Below are the code and all the weights of a small trained network. Each question names an input and a class and asks about switching units off, where a switched-off unit gives its printed mean instead of its output.

import numpy as np


def w(rows, s, z=0):
    codes = np.array(rows[::2]) - 128.0
    scale = np.full(codes.shape[1], s)
    scale[-1] = z or s
    return codes * scale


def f(y):
    return np.maximum(y, 0)


def log_softmax(a):
    a = a - a.max(-1, keepdims=True)
    return a - np.log(np.exp(a).sum(-1, keepdims=True))


def net(x, mask):
    res = np.array(x, float).reshape(1, 6) / 4 @ E
    y = f(res @ A[0][:, :-1].T + A[0][:, -1])
    res = res + np.where(mask, y, B[0][:, -1]) @ B[0][:, :-1]
    return log_softmax(res[-1] @ U[:, :-1].T + U[:, -1])


A, B = {}, {}
E = w([
[126,130,123,122,129,131,138,132],'x0',
[143,135,137,131,127,127,132,134],'x1',
[188,169,86,128,86,160,153,8],'x2',
[163,93,161,64,83,254,85,155],'x3',
[114,122,114,119,136,138,136,123],'x4',
[81,83,237,95,93,99,205,82],'x5',
],0.016)
A[0] = w([
[172,163,42,119,163,111,74,179,204],'N0',
[170,147,81,146,183,112,93,175,53],'N1',
[163,138,121,88,102,182,134,83,61],'N2',
[151,188,105,152,60,144,171,15,19],'N3',
[118,185,95,165,183,73,136,89,42],'N4',
[127,64,192,122,101,246,106,157,51],'N5',
[131,101,180,71,74,216,85,161,171],'N6',
[90,171,94,211,168,68,174,102,192],'N7',
[147,173,42,173,171,134,75,193,51],'N8',
[69,110,152,130,166,146,77,254,17],'N9',
[109,104,167,128,151,113,140,111,191],'N10',
[79,127,198,80,90,116,144,75,16],'N11',
[163,164,28,153,166,126,66,188,204],'N12',
[141,76,155,95,98,180,106,147,10],'N13',
[72,95,153,111,155,71,152,137,147],'N14',
[189,170,73,126,110,169,88,110,96],'N15',
[133,116,112,106,107,114,103,133,52],'N16',
[129,129,171,103,122,178,121,151,2],'N17',
[115,49,148,105,193,92,99,214,224],'N18',
[152,146,95,104,152,181,81,164,174],'N19',
[220,153,15,126,100,233,45,149,139],'N20',
[80,86,150,136,113,71,172,170,138],'N21',
[67,105,148,142,200,35,182,218,200],'N22',
],0.0099,0.0091)
B[0] = w([
[183,113,90,92,153,91,118,101,218],'N0',
[102,90,143,76,108,91,168,162,172],'N1',
[126,180,112,167,117,154,86,98,169],'N2',
[131,9,139,17,159,47,217,148,202],'N3',
[210,174,93,134,167,166,113,82,185],'N4',
[150,66,115,45,163,81,191,122,189],'N5',
[189,117,90,114,197,141,109,121,211],'N6',
[141,96,107,65,132,77,186,146,237],'N7',
[81,93,191,54,83,60,205,189,199],'N8',
[227,149,28,102,214,176,114,39,190],'N9',
[111,144,131,131,94,117,134,155,175],'N10',
[188,143,86,58,190,154,107,95,171],'N11',
[182,91,55,54,178,106,172,114,233],'N12',
[72,65,171,90,76,59,162,149,158],'N13',
[114,154,158,129,97,151,145,131,193],'N14',
[124,160,138,190,123,161,83,110,188],'N15',
[107,152,121,152,143,146,115,111,129],'N16',
[67,105,163,77,120,83,155,158,144],'N17',
[108,91,164,90,140,63,199,165,221],'N18',
[87,130,164,182,131,133,104,138,189],'N19',
[82,209,173,195,85,179,71,97,247],'N20',
[111,164,157,141,99,125,137,152,193],'N21',
[85,171,161,206,61,192,90,134,252],'N22',
],0.012,0.022)
U = w([
[83,81,153,87,106,72,167,186,203],'0',
[236,147,42,98,173,175,109,75,106],'1',
[20,248,184,241,33,241,35,146,252],'2',
],0.014,0.0038)

Each question gives the input, the list of numbers given to net, and the class t.
The units are the neurons (one row each of A and B). Each row of codes is followed by its name. A weight is (code - 128) times the scale printed after its matrix; where a second scale follows, it is the last column's (A, B and U).
mask holds one flag per neuron, in row order. A switched-off neuron (its flag False) gives its mean, the last column of its row in B, instead of its output. The means were averaged over made-up inputs and are rounded, as every weight is.
A unit's drop is (log p(t) with every unit on - log p(t) with that unit switched off) / (log p(t) with every unit on - log p(t) with every unit switched off).
The circuit of an input: a set's keep is (log p(t) with only the set's units on - log p(t) with every unit switched off) / (log p(t) with every unit on - log p(t) with every unit switched off). Starting from the 12 units with the biggest drops (on a tie, the unit counted first), units are removed one at a time, each time the one whose removal leaves the highest keep (on an exact tie, the one counted first), for as long as the keep stays at least 0.8.
circuit, biggest first: the units of the circuit, biggest drop first
k most important neurons: the k neurons with the biggest drops, biggest first
drop of u: that unit's drop, to one decimal
input [-4,-1,-7,5,-1,-2], class 1: circuit, biggest first : [N9]
input [2,2,-8,5,8,-3], class 1: 2 most important neurons : [N9; N6]
input [-4,4,0,-4,4,-6], class 0: 2 most important neurons : [N8; N9]
input [4,1,6,4,5,8], class 1: 2 most important neurons : [N11; N8]
input [3,5,3,1,1,4], class 1: 2 most important neurons : [N8; N18]
input [6,0,0,-4,-5,-8], class 0: 3 most important neurons : [N8; N1; N9]
input [7,6,3,7,-8,4], class 1: 3 most important neurons : [N6; N8; N18]
input [-7,0,7,-8,-8,1], class 0: 2 most important neurons : [N3; N9]
input [8,4,4,4,-2,0], class 2: 2 most important neurons : [N12; N20]
input [7,1,-8,8,5,-2], class 1: 2 most important neurons : [N9; N6]
input [-2,2,-8,1,-6,-3], class 1: 2 most important neurons : [N9; N3]
input [4,3,-8,5,-5,-4], class 1: drop of N9 : 5.5
input [2,6,-6,-5,4,7], class 2: drop of N22 : 0.6
input [-8,8,-8,-7,-5,4], class 2: circuit, biggest first : [N22]
input [0,6,-3,2,0,-4], class 1: drop of N9 : 2.1
